(in the rows, 128 means zero)
Here are made-up elements, facts about them, and rows of numbers that follow some of those facts. Name the element behind each unnamed row.

Named rows:
nabo: [107 125 135 132 134 130 138 133 128 108 138 118 140 124 150 143 132 118
 136 126 123 135 112 138 116 148 111 128 126 142]
flokem: [134 134 129 137 136 117 143 139 164  58 129 120 131 153 134 139 113 131
 115 134 136 142 134 109 127 129 118 145 128 132]
skomos: [139 133 122 122 114 188 146  93 147 152 123 121 105 177 111 129 156 137
 127 146 121 129 127  98 133 168 127 130 140 116]
fetar: [117 125 134 138 133 108 123 151 128 128 124 126 128 122 142 147 111 107
 133 133 125 132 117 138 117 136 117 120 114 137]
fludrim: [139 145 124 115 122 122 141 164 160 141 116 135 112 162 137 133 107 104
 125 138 138 142 125 102 114 102 124 128 130 129]
boliski: [119 125 133 136 136 129 132 148 112 114 148 114 126 116 126 138 133 117
 139 124 124 131 122 133 124 130 143 141 124 134]
grese: [128 139 137 132 119 107 123 129 121 103 139 125 131 123 128 117 143 124
 124 122 129 120 132 140 134 110 116 115 127 135]
fafli: [115 136 123 129 121 131 123 125 133 139 123 137 130 152 123 125 129 122
 129 127 135 136 129 135 121 112 107 130 140 119]
pleklor: [126 143 145 145 127 143 140 134 164  68 131 172 126 197 111 163 108 121
 138 134 143 154 121 186 138 125 134 135 126 124]
vaklus: [132 125 133 141 119 163 153  92 111 117 156 103 113 138 121 114 197 138
 127 144 123 142 124 118 123 181  95 116 128 137]
kleskirel: [142 130 119 122 142 125 125 124 146 130 110 122 107 111 149 129 124 145
 123 124 125 123 133 131 121 128 103 125 124 125]
pleflo: [128 146 116 124 129 120 140 146 134 105 140 104 137 135 122 116 117 111
 124 127 130 128 146  71 127  99 150 156 134 124]
staflafli: [130 133 119 120 124 136 124 112 149 127 116 126 131 125 129 136 107 125
 125 130 124 118 132 111 134 131 135 132 134 119]
drosa: [149 137 125 123 135 130 125 128 140 141 118 128 108 132 131 123 133 132
 120 130 126 121 138 133 126 116 124 126 126 125]
bruflo: [133 125 126 118 131 147 112  93 114 134 119 129 135 114 118 126 129 144
 132 106 115 113 116 148 139 134 155 122 133 120]
rukepal: [132 133 128 106 117 115 126 135 125 136 114 132 132  91 138 101 115 128
 129 124 129 118 125 132 134 142 143 113 129 133]
tiskan: [143 122 115 120 134 126 116 116 135 159 108 108 117 105 134 118 130 147
 119 124 116 107 141 101 135 124 127 122 132 121]
puvum: [ 92 131 142 137 118 123  90 113 124 142 130 173 156 149 124 131 125 122
 130 124 136 115 124 200 128 100  98 107 129 120]
gefim: [130 121 134 148 131 138 103 131 100 168 133 136 113 105 119 143 154 153
 132 126 119 119 130 177 124 127 109 113 120 128]
duga: [109 126 125 128 133 122 135 113 125 118 136 136 142 143 117 137 123 124
 126 126 138 135 128 113 131 123 134 145 135 116]
muskunal: [135 126 136 131 112 117 130 133 132 112 135 149 126 129 128 114 118 131
 131 127 135 137 122 157 135 123 135 113 121 133]

Some facts about the elements:
ρ: points at; β: is of sort; ω: refers to
baro {ρ=ditetra, β=f}
bedrur {β=d, ω=brikos, rever, kleskirel, bregrabro}
begro {ρ=podom, β=b, ω=pleskor, vodrom, puvum, duga}
bidus {ρ=brufos, β=f}
bitras {β=c, ω=brufos, pleklor}
bitru {ρ=gozor, β=d}
bizo {β=a, ω=plabi, pleklor}
boliski {ρ=fiplan, β=d}
bredudos {ρ=pleklor, β=b, ω=klobroklu}
breflin {β=f}
bregrabro {ρ=plabi, β=a, ω=fafli, fludrim}
brikos {β=f, ω=plabi}
brini {ρ=leflon, β=d, ω=pleklor}
bruflo {β=d, ω=dofu, pleklor}
brufos {ρ=drinu, β=e, ω=skoloror, dabas}
bruko {ρ=gebar, β=c, ω=klisur}
bubro {ρ=puvum, β=c}
dabas {β=e, ω=pleklor}
defloske {ρ=nabo, β=e, ω=pleklor}
diflam {β=b}
digogal {β=d, ω=vigok}
dila {β=a, ω=dofu, fisko, pleklor, sobur}
ditetra {ρ=klupan, β=e}
ditis {β=d, ω=gisu}
dofu {β=f}
dokla {ρ=rever, β=d}
dreklar {ρ=klevun, β=e, ω=vogrebi}
drinu {ρ=gaklol, β=f, ω=rever, klisur}
driskem {ρ=sotroros, β=d, ω=pleklor}
drosa {β=b, ω=pleklor}
drusos {ρ=lomas, β=g, ω=grese}
duga {β=g, ω=vodrom, defloske, klisur}
fafli {ρ=klafleflar, β=g, ω=klisur}
fanos {ρ=nufis, β=f}
fetar {ρ=drusos, β=f}
fiflinu {ρ=vilak, β=d, ω=pleklor, klobroklu, klisur}
fiplan {β=a, ω=vegren, fiflinu, lomas, fludrim}
fisko {ρ=zunim, β=b, ω=brini}
fitram {β=e}
flene {ρ=golu, β=e, ω=fanos}
flogrun {ρ=toklive, β=b}
flokem {ρ=defloske, β=b}
flokon {β=d, ω=skugrer, duga}
fludrim {ρ=fafli, β=f, ω=stufos}
fovufa {ρ=flene, β=d, ω=pleskor}
futrem {ρ=baro, β=f, ω=ditetra}
gaklol {ρ=breflin, β=c, ω=defloske}
gatrok {ρ=flokon, β=g, ω=plabi}
gebar {ρ=tibro, β=g}
gefim {β=b}
gekil {β=f}
gisu {β=d, ω=klobroklu}
golu {ρ=dreklar, β=g}
gozor {ρ=kadi, β=b, ω=ditetra, pleklor}
grese {ρ=futrem, β=c, ω=nostuk}
grufen {ρ=vabi, β=g, ω=podom}
grugrul {β=e, ω=vestom, rever, flokem, klisur}
gufle {β=d, ω=sigrumam}
guplen {ρ=nenokir, β=f}
kadi {ρ=tutes, β=c, ω=leflon}
kalum {ρ=ketri, β=b, ω=gisu, gekil}
kebrak {ρ=kalum, β=b}
ketri {ρ=flogrun, β=e}
klafleflar {β=g, ω=pakan}
kledruklel {β=g, ω=pleklor, puvum}
kleskirel {ρ=monin, β=b, ω=stesi, gisu, neflon}
kleso {β=c, ω=mopadu}
klevun {ρ=boliski, β=f, ω=fafli}
klisur {ρ=pleskor, β=d, ω=pleklor}
klive {β=d, ω=pleskor, skoloror}
klobroklu {ρ=stufos, β=a, ω=pleklor}
klomevil {ρ=zerol, β=a, ω=pleklor, vebal}
klupan {β=g, ω=luplim}
kupir {ρ=klobroklu, β=f, ω=puvum}
latri {ρ=pazuzan, β=a, ω=pleklor}
leflon {ρ=neflon, β=g}
lomas {ρ=bidus, β=e, ω=kalum}
loskivu {β=b, ω=toklive, pazuzan}
lubar {β=a, ω=breflin}
luplim {β=d}
monin {ρ=ditis, β=g, ω=bredudos}
mopadu {β=g, ω=toklive}
mubruk {β=g}
muplel {ρ=grufen, β=a, ω=klevun}
muskunal {β=e}
mustaska {β=b, ω=plabi}
nabo {ρ=bredudos, β=d}
nastak {β=d, ω=skonu, fiflinu, grese}
neflon {ρ=stesi, β=b}
nenokir {ρ=brini, β=b, ω=tudrubri}
nimol {β=d, ω=gebar}
nostuk {β=f, ω=dofu}
nufis {ρ=nostuk, β=e, ω=klisur}
pakan {β=e, ω=gebar}
pazuzan {β=c, ω=toklive}
petrur {ρ=nimol, β=d, ω=pleklor, flokem}
plabi {ρ=bedrur, β=c, ω=rever}
pleflo {ρ=muplel, β=g, ω=dabas}
pleklor {ρ=kleskirel, β=a}
pleskor {ρ=sokon, β=e, ω=vodrom, pleklor, klisur}
pletom {β=f, ω=vogrebi}
plosta {ρ=pletom, β=b, ω=toklive, pleklor}
podom {β=g, ω=tudrubri}
puvum {β=g}
rever {β=c, ω=pleklor, duga}
riflun {β=a, ω=leflon, duga}
ritrol {ρ=mubruk, β=d, ω=pleklor, leflon, skeski}
rotres {ρ=fisko, β=d, ω=latri, pleklor, grufen, mopadu}
rukepal {β=e, ω=klobroklu, skeski, plosta}
rurore {β=g, ω=duga}
sigrumam {ρ=latri, β=g, ω=bidus, leflon}
skeski {ρ=stiske, β=b}
skoloror {ρ=skomos, β=d, ω=stufos, pleklor, klobroklu}
skomos {ρ=diflam, β=a, ω=pleklor}
skonu {β=e, ω=pleklor}
skugrer {ρ=bitru, β=b}
sobur {ρ=riflun, β=f}
sokon {ρ=skoloror, β=g, ω=dreklar}
sotroros {ρ=skeski, β=b, ω=pleskor}
staflafli {ρ=vestom, β=a, ω=dofu, pleklor}
stesi {β=c, ω=brini, driskem}
stiske {β=b, ω=muskunal, pleklor}
stufos {β=d, ω=dabas}
sustas {ρ=fetar, β=b, ω=dabas, klisur}
tibro {β=a, ω=dofu, futrem, pleklor}
tiskan {β=b, ω=sustas, dofu, stesi, skoloror, pleklor, klobroklu}
toklive {ρ=kledruklel, β=e, ω=pleklor}
trotrim {ρ=kleso, β=e}
truplurus {β=g, ω=bredudos, vebal}
tudrubri {β=e, ω=dofu, pleklor}
tutes {ρ=staflafli, β=d, ω=fitram}
vabi {ρ=sigrumam, β=b}
vaklus {ρ=klisur, β=c}
vebal {β=b}
vegren {ρ=zibron, β=e, ω=drosa, gisu}
vestom {β=g, ω=sustas, dofu}
vigok {β=g, ω=pleklor, rever}
vikin {β=e, ω=sigrumam, gufle}
vilak {ρ=gefim, β=f}
vodrom {β=d, ω=pleklor}
vogrebi {β=c}
zerol {ρ=vaklus, β=d, ω=stesi, puvum}
zibron {ρ=fanos, β=c, ω=vogrebi}
zofledur {ρ=grese, β=g, ω=fludrim}
zostus {ρ=bruflo, β=g, ω=vodrom, rever}
zudom {β=b, ω=stufos, pleklor, gatrok, fafli}
zunim {ρ=klomevil, β=d, ω=toklive, klisur}

Which element is each row?
No name comes twice in this set of rows, the named rows included.
[121 122 143 146 130 123 106 134 121 154 122 158 123 115 136 154 123 136
 141 128 123 127 111 195 119 136 107 107 113 132] | breflin
[135  97 132 142 113 112 137 142 112  88 145 116 131  89 118 125 107 139
 139 120 129 142 117 139 117 127 113 127 112 132] | dreklar
[140 119 123 112 113 114 126 141 115 167 115 145 127 105 105 100 119 141
 120 126 136 132 135 112 132  97 155 114 134 124] | nufis
[120  99 128 146 107 184 151  84 120 122 155  92 121 145 110 122 173 143
 137 138 116 142 115  96 117 173  83 126 137 127] | sokon
[143 138 148 130 126 130 140 144 146 102 128 155 125 180 114 145 120 129
 134 134 130 137 121 164 136 122 150 114 118 135] | dofu
[115 109 127 120 139 129  99  93 106 148 110 140 141 115 133 135 125 140
 126 115 124 122 116 138 129 135 124 126 139 119] | flokon
[132 132 136 122 122 121 118 131 139 135 114 138 130 139 125 132  98 129
 126 134 124 120 130 135 129 117 145 120 126 135] | futrem
[118 105 120 157 117 121 123 112  82 128 154  95 128 109  96 117 148 150
 127 124 125 125 139 110 122 107  98 125 125 129] | zibron
[139 113 141 145 125 168 132  91 107 174 142 132  88 137 119 135 185 166
 132 141 112 129 119 154 126 188  92 104 121 130] | diflam
[134 148 130 122 133 139 134 141 138 134 131 130 125 152 133 128 130 114
 137 122 128 136 123 151 123 113 138 129 129 130] | gisu
[116 112 141 165 117 119 132 123 110  59 165 108 138 137 114 133 145 146
 135 124 130 142 120 145 123 128  71 129 119 135] | vogrebi
[119 139 137 123 126 130 119 127 132 125 123 140 143 157 126 125 125 116
 127 124 128 127 126 134 128 114 130 122 131 132] | brini
[139 126 141 128 122 169 162  92 132 130 137 130 120 197 107 126 177 128
 131 139 129 159 118 117 130 160 137 131 139 129] | klisur
[149 139 115 114 111 105 149 175 125 146 127 118 116 127 128  98 113 111
 126 135 137 137 142  87 121  97 158 123 122 134] | vegren
[125 126 129 137 141  93 147 150 146  86 131 120 134 139 135 143 122 130
 115 141 138 144 132  84 126 128 119 152 127 131] | skugrer

The same elements again, as new rows of numbers:
Named rows:
vikin: [121 140 131 131 129 148 125 116 143 139 132 108 109 129 118 115 131 118
 120 122 136  94 119 148 116 118 134 126]
stesi: [108 136 122 126 140 115 134 143 129 131 120 131 129 108 133 100 112 123
 140 126 142 136 141 139 115 120 135 145]
vebal: [119 138 132 132 152 123 141 136 146 107 129 129 109 121 125 122 125 136
 123 128 145 122 142 134 112 118 114 129]
kupir: [114 146 131 118 132 147 126 128 132 116 137 128 109 144 105 148 124 133
 114 139 117 118 124 125 118 112 108 122]
gozor: [122 145 134 131 131 139 139 138 133 120 136 133 101 122 133 135 119 135
 123 129 133 124 122 127 107 111 125 120]
fisko: [140 124 152 189 124  93 159 116 174 112 220 138 103 166  71 110 156 153
 118 142 122 147 144 171 128 177 149 133]
skeski: [117 137 130 126 154 126 144 127 149 113 125 120 104 120 127 118 130 131
 124 135 144 116 137 136 113 112 120 138]
fitram: [122 132 138 141 142 130 114 132 147 119 135 123 130 120 117 126 130 130
 130 114 148  95 135 141 120 113 123 119]
zostus: [135 138 145 133 119 152 132 132 123 132 123 130  99 147 127 139 136 121
 108 133 135 103 117 123 116 124 108  98]
futrem: [111 141 128 126 141 129 121 136 132 118 129 132 120 124 117 134 116 131
 128 133 124 127 135 128 115 112 120 136]
diflam: [152 191  73  91 160 105 103 135 171 110 232 125 129 118 113 124 122  82
 130 144 176 121 117 184  86 131  79  22]
bruflo: [125 140 134 135 129 123 136 141 129 137 131 135 118 115 138 121 117 116
 139 124 137 137 123 141 107 121 136 132]
truplurus: [125 138 140 142 119 142 132 141 129 131 110 134 110 132 131 124 127 115
 119 121 135 108 123 135 112 127 122 107]
skoloror: [167 184  83  91 146 127 122 142 155 120 210 129 115 147 120 136 119  73
 109 154 172 127 118 162  85 139  50  15]
kebrak: [122 143 141 132 146 149 119 130 146  99 133 128 105 135 106 153 133 145
 113 121 129  92 125 128 117 108 111 106]
klupan: [119 134 140 144 137 122 107 139 138 132 118 130 134 109 127 110 132 114
 144 106 145 106 121 150 118 121 153 118]
skonu: [129 138 136 134 125 133 137 137 131 134 132 129 113 128 135 122 124 125
 123 126 151 117 136 128 112 123 116 121]
riflun: [121 141 131 127 134 126 136 123 136 137 123 119 110 112 138 107 131 112
 132 132 136 116 115 148 112 119 146 135]
digogal: [131 138 142 132 132 135 132 133 134 130 133 131 109 126 126 129 125 121
 127 129 134 120 124 134 108 121 123 120]
vaklus: [138 150 115 150 136 106 113 118 171 115 212 131 133 157  63 122 143 117
 119 136 130 117 133 177 124 159 120  86]
flene: [120 136 139 140 131 144 111 131 141 126 127 125 123 123 117 136 125 129
 126 109 134  88 128 135 117 110 131 113]

Rows to name:
No name comes twice in this set of rows, the named rows included.
[123 140 144 140 140 132 116 132 142 116 132 129 118 122 116 135 136 125
 128 117 132  98 120 140 117 120 137 111] | lubar
[112 144 130 123 142 142 130 139 138 108 115 132 110 141 103 139 121 134
 111 136 120 118 140 123 117 115  96 127] | fludrim
[124 135 142 134 139 126 137 139 130 124 117 128 110 121 138 122 128 125
 131 129 146 122 126 128 111 119 126 129] | latri
[129 150 135 127 125 155 143 132 132 118 141 130  92 138 122 149 128 137
 112 136 128 115 113 126 111 116 118 112] | begro
[130 141 135 133 112 139 136 136 127 141 143 129 110 130 132 126 120 125
 124 126 143 118 123 134 110 123 125 115] | grugrul
[120 143 132 136 126 128 138 140 132 137 128 129 116 112 138 116 113 116
 132 121 129 133 118 147 104 121 137 132] | bedrur
[108 142 125 123 134 147 122 120 136 133 122 111 113 125 116 119 125 119
 122 132 126 102 124 139 121 112 129 142] | kadi
[151 129 164 186 103 121 155 115 160 123 215 141  96 188  64 129 157 144
 106 140 107 134 126 163 127 177 137 108] | rotres
[121 124 137 138 150 111 130 136 138 134 112 129 126 116 138 101 135 115
 140 126 163 120 143 144 118 123 125 133] | puvum
[124 134 141 138 153 135 115 129 149 117 126 124 123 120 114 135 127 128
 131 117 135 103 132 142 113 112 124 116] | luplim
[127 135 140 137 133 149 115 127 143 121 134 122 120 139 111 144 131 136
 116 113 140  84 128 130 119 117 112 104] | trotrim

Now the same elements, written a new way:
Named rows:
kleso: [ 99 135 141 133 139 148 137 120 125 149 140 142 125 113 121 107 137 145
 125 116 140 138 133 126 134 126 126 119 125 130 158 119 129 136 134 104
 125 115 107 123 113 152 118]
vikin: [149 123 126 135 127 139 133 139 131 142 117 142 126 124 130 148 134 106
 126 107 162 149 109  99 122 140 137 115 117 144 131 154 147 144 135 196
 127 127 109 131 123 137 122]
nostuk: [ 85 111 137 156 162 107 124 129 120 106 129 189 114  95  97 115 140 144
 131 100  96  99 127 119 126  90 135 121 107 150 168 112 135 122 141 117
 126 114 158 128 125 154 142]
loskivu: [156 129 114 134 126 132 135 124 104  91 126 120 124 151 111 123 145 127
 129 131 128 137 134 117 127 107 130 110 112 120 158 135 145 130 120 148
 130 133 104 134 134 130 129]
fisko: [166 124 108 130 133 115 133 127 115  99 115 110 118 147 121 114 133 117
 131 113 111 110 141 124 130 105 130 119 119 118 146 123 151 135 114 111
 129 139 134 149 134 133 150]
ditetra: [115 144 146 134 131 118 124 123 141 100 103 154 134 128 106 136 144 132
 130 117 117 134 150 115 138 119 149 133 119 125 124 136 135 125 121 118
 121 117 148 121 129 111 115]
skeski: [183 144 138 161 135 118 127 136 130 111 131 107 123 147  97 124 138 128
 138  87 122 149 109 119 127 121 138 125 124 112 110 125 143 132 122 112
 128 110 110 131 127 110 130]
vilak: [110 123 148  97 121 137 141 127 132 128 111 100 134 132 109 147 123 111
 120 136 113 143 147 113 128 119 130 128 109 140 135 138 135 149 130 142
 129 127 133 116 136 150 120]
vebal: [166 132 146 130 150 119 128 124 126 101 122 106 128 147  97 130 140 127
 130 110 111 128 140 118 139 105 138 131 121  98 118 120 134 131 116 105
 127 114 121 134 135 122 127]
dokla: [125 156 128 120  75 141 136 131 125 137 134  71 145 143 119 146 124 107
 127 141 132 153 112 117 139 138 132 130 122 145 126 166 123 139 118  94
 129 147 132 122 139 110 112]
fiflinu: [134 138 113 122  91 133 133 113 129 112  98 107 135 148 121 130 136 119
 124 152 126 108 167 117 144 145 134 119 120 136 128 161 153 126 113 128
 136 137 147 130 136  98 117]
begro: [168 118 101 101 121 118 128 131 107  51 113 147 137 133  95 140 152 116
 137 139 133 128 161 108 125 113 129 106  90 110 145 170 173 115 115 228
 133 147 129 148 157  84 113]
nastak: [118 122 117 132 118 134 138 129 114 123 116 136 128 124 121 124 138 118
 130 136 151 114 128 116 139 129 129 114 116 140 162 146 142 124 128 145
 128 137 128 125 129 121 127]
skonu: [121 140 122 148 121 126 131 118 132 111 105 148 125 128 121 124 137 130
 124 129 125 113 148 120 136 138 138 121 122 134 134 140 139 132 122 117
 124 130 135 128 130 115 123]
drosa: [158 127 122 137 122 126 131 119 119  97 116 129 123 148 103 114 142 127
 140 127 122 135 137 120 133 118 130 118 119 107 139 123 151 130 117 113
 130 121 118 135 137 111 132]
rukepal: [131 125 111 130 108 135 136 129 128 120 110 144 125 125 131 131 139 114
 126 143 148 131 135 112 139 148 133 116 123 139 147 145 138 130 127 163
 127 127 110 132 122 130 121]
mustaska: [166 125 119 123 135 124 136 124 119  83 129 123 129 141 104 123 139 126
 131 115 121 144 146 121 131 114 122 115 114 108 151 139 148 138 121 158
 126 131  91 134 148 121 118]
kupir: [135 141 107 138  81 136 136 121 127 123 134  91 137 123 121 129 127 112
 124 142 125 144 132 125 133 145 121 115 109 150 130 166 128 129 127 124
 136 148 147 132 145 111 127]
riflun: [123 138 136 186 136 148 135 133 138 154 146 153 119 112 141 110 123 116
 129 102 159 157  83 117 130 151 126 109 140 147 142 144 133 149 145  88
 123 105  58 114 117 157 124]
muskunal: [119 141 129 137 130 123 129 121 135 114 106 129 126 126 121 130 134 122
 122 125 119 127 150 121 140 132 141 128 128 141 129 135 134 134 122 110
 125 119 138 129 131 114 119]
zerol: [138 120 104 121 117 130 139 131 112 113 111 129 123 123 141 120 126  98
 121 124 124 103 139 121 135 131 127 117 123 149 157 141 151 148 127 130
 128 146 137 138 135 139 124]

Name these rows:
No name comes twice in this set of rows, the named rows included.
[125 162 154 170 136 116 115 107 161 126 102 141 134 136 109 112 132 140
 132  98 115 124 159 134 147 136 146 146 134 115  89 134 136 129 116  29
 120 102 166 107 136  81 120] | pleklor
[150 128 151 149 124 132 125 139 146 150 135 114 126 118 103 144 127 126
 132  82 132 151 113 108 117 130 137 122 117 133  99 147 136 144 137 155
 132 101 141 119 136 137 126] | bidus

